Here is a tiny trained network, its code and every weight. The questions are about switching its units off for an input and a class, where a switched-off unit gives its printed mean instead of its output.

import numpy as np


def w(rows, s, z=0):
    codes = np.array(rows[::2]) - 128.0
    scale = np.full(codes.shape[1], s)
    scale[-1] = z or s
    return codes * scale


def f(y):
    return y / 2 * (1 + np.tanh(0.7978845608 * (y + 0.044715 * y**3)))


def log_softmax(a):
    a = a - a.max(-1, keepdims=True)
    return a - np.log(np.exp(a).sum(-1, keepdims=True))


def net(x, mask):
    res = np.array(x, float).reshape(1, 7) / 4 @ E
    y = f(res @ A[0][:, :-1].T + A[0][:, -1])
    res = res + np.where(mask, y, B[0][:, -1]) @ B[0][:, :-1]
    return log_softmax(res[-1] @ U[:, :-1].T + U[:, -1])


A, B = {}, {}
E = w([
[88,137,242,115,38],'x0',
[203,39,59,17,142],'x1',
[220,124,179,98,209],'x2',
[219,99,140,151,56],'x3',
[196,180,160,199,185],'x4',
[141,2,107,184,87],'x5',
[175,176,184,44,44],'x6',
],0.009)
A[0] = w([
[145,167,105,81,87,224],'N1',
[162,128,114,101,169,110],'N2',
[87,191,91,123,108,209],'N3',
[57,168,253,92,100,50],'N4',
[140,114,119,168,251,138],'N5',
[118,193,137,86,163,194],'N6',
[198,88,159,174,109,182],'N7',
[101,80,146,133,100,126],'N8',
[109,78,137,162,124,143],'N9',
[132,122,173,68,125,75],'N10',
[175,116,106,73,71,91],'N11',
[13,95,96,216,119,34],'N12',
[85,97,124,56,164,197],'N13',
[164,141,192,163,94,2],'N14',
[122,91,115,25,78,121],'N15',
[114,122,136,173,134,85],'N16',
[122,172,122,42,153,120],'N17',
[138,59,99,87,116,100],'N18',
],0.013,0.0038)
B[0] = w([
[105,127,160,146,81,192],'N1',
[196,109,111,99,145,172],'N2',
[117,179,111,135,109,198],'N3',
[97,179,196,153,157,251],'N4',
[202,193,28,119,167,238],'N5',
[158,225,123,93,108,197],'N6',
[169,75,78,160,85,203],'N7',
[91,102,107,184,161,167],'N8',
[94,116,45,89,141,166],'N9',
[179,115,195,117,119,169],'N10',
[123,102,145,133,127,199],'N11',
[29,150,73,105,124,230],'N12',
[142,59,101,105,99,196],'N13',
[166,96,172,173,133,172],'N14',
[106,92,170,110,133,230],'N15',
[125,147,108,122,187,150],'N16',
[163,155,137,52,56,193],'N17',
[117,1,133,118,149,198],'N18',
],0.0098,0.013)
U = w([
[13,124,80,137,151,188],'0',
[102,159,200,206,131,139],'1',
[104,54,136,120,174,3],'2',
[133,173,97,149,88,89],'3',
[140,152,154,74,119,84],'4',
[180,144,74,126,249,54],'5',
[87,113,119,142,63,236],'6',
[142,103,130,237,69,218],'7',
],0.013,0.0032)

Each question gives the input, the list of numbers given to net, and the class t.
The units are the neurons (one row each of A and B). Each row of codes is followed by its name. A weight is (code - 128) times the scale printed after its matrix; where a second scale follows, it is the last column's (A, B and U).
mask holds one flag per neuron, in row order. A switched-off neuron (its flag False) gives its mean, the last column of its row in B, instead of its output. The means were averaged over made-up inputs and are rounded, as every weight is.
A unit's drop is (log p(t) with every unit on - log p(t) with that unit switched off) / (log p(t) with every unit on - log p(t) with every unit switched off).
The circuit of an input: a set's keep is (log p(t) with only the set's units on - log p(t) with every unit switched off) / (log p(t) with every unit on - log p(t) with every unit switched off). Starting from the 12 units with the biggest drops (on a tie, the unit counted first), units are removed one at a time, each time the one whose removal leaves the highest keep (on an exact tie, the one counted first), for as long as the keep stays at least 0.8.
units of the circuit, in order: the units of the circuit, biggest drop first
most important unit: the unit with the biggest drop
k most important neurons: the k neurons with the biggest drops, biggest first
drop of u: that unit's drop, to one decimal
input [-7,-4,-6,-6,-5,-5,6], class 3: units of the circuit, in order => N6; N3
input [8,2,-1,-2,-8,1,-2], class 0: 2 most important neurons => N12; N8
input [3,-7,-7,4,8,4,7], class 1: most important unit => N4
input [4,1,8,7,-8,8,8], class 7: 3 most important neurons => N7; N14; N1
input [5,2,-1,-2,6,6,-2], class 0: units of the circuit, in order => N9; N10
input [-3,-3,2,5,3,-1,8], class 7: units of the circuit, in order => N7; N14
input [-8,0,0,8,0,-6,6], class 4: units of the circuit, in order => N5; N17
input [-3,5,-7,4,2,3,8], class 2: units of the circuit, in order => N18; N15
input [-3,-3,-4,6,-1,6,1], class 0: units of the circuit, in order => N12; N9
input [8,-6,-1,7,-8,4,-1], class 0: units of the circuit, in order => N12; N8
input [-1,3,-5,-8,3,-3,-7], class 5: 2 most important neurons => N5; N1
input [4,1,2,2,-3,-2,5], class 1: 2 most important neurons => N4; N5
input [-5,-6,5,6,0,6,-1], class 5: 2 most important neurons => N5; N1
input [3,-4,-2,1,-8,-5,7], class 1: units of the circuit, in order => N4
input [8,-8,3,-2,-2,8,-3], class 0: drop of N12 => 0.5
input [-2,-3,-6,8,-1,0,-3], class 0: drop of N12 => 0.2
input [6,2,1,4,-6,-1,4], class 1: drop of N4 => 0.3
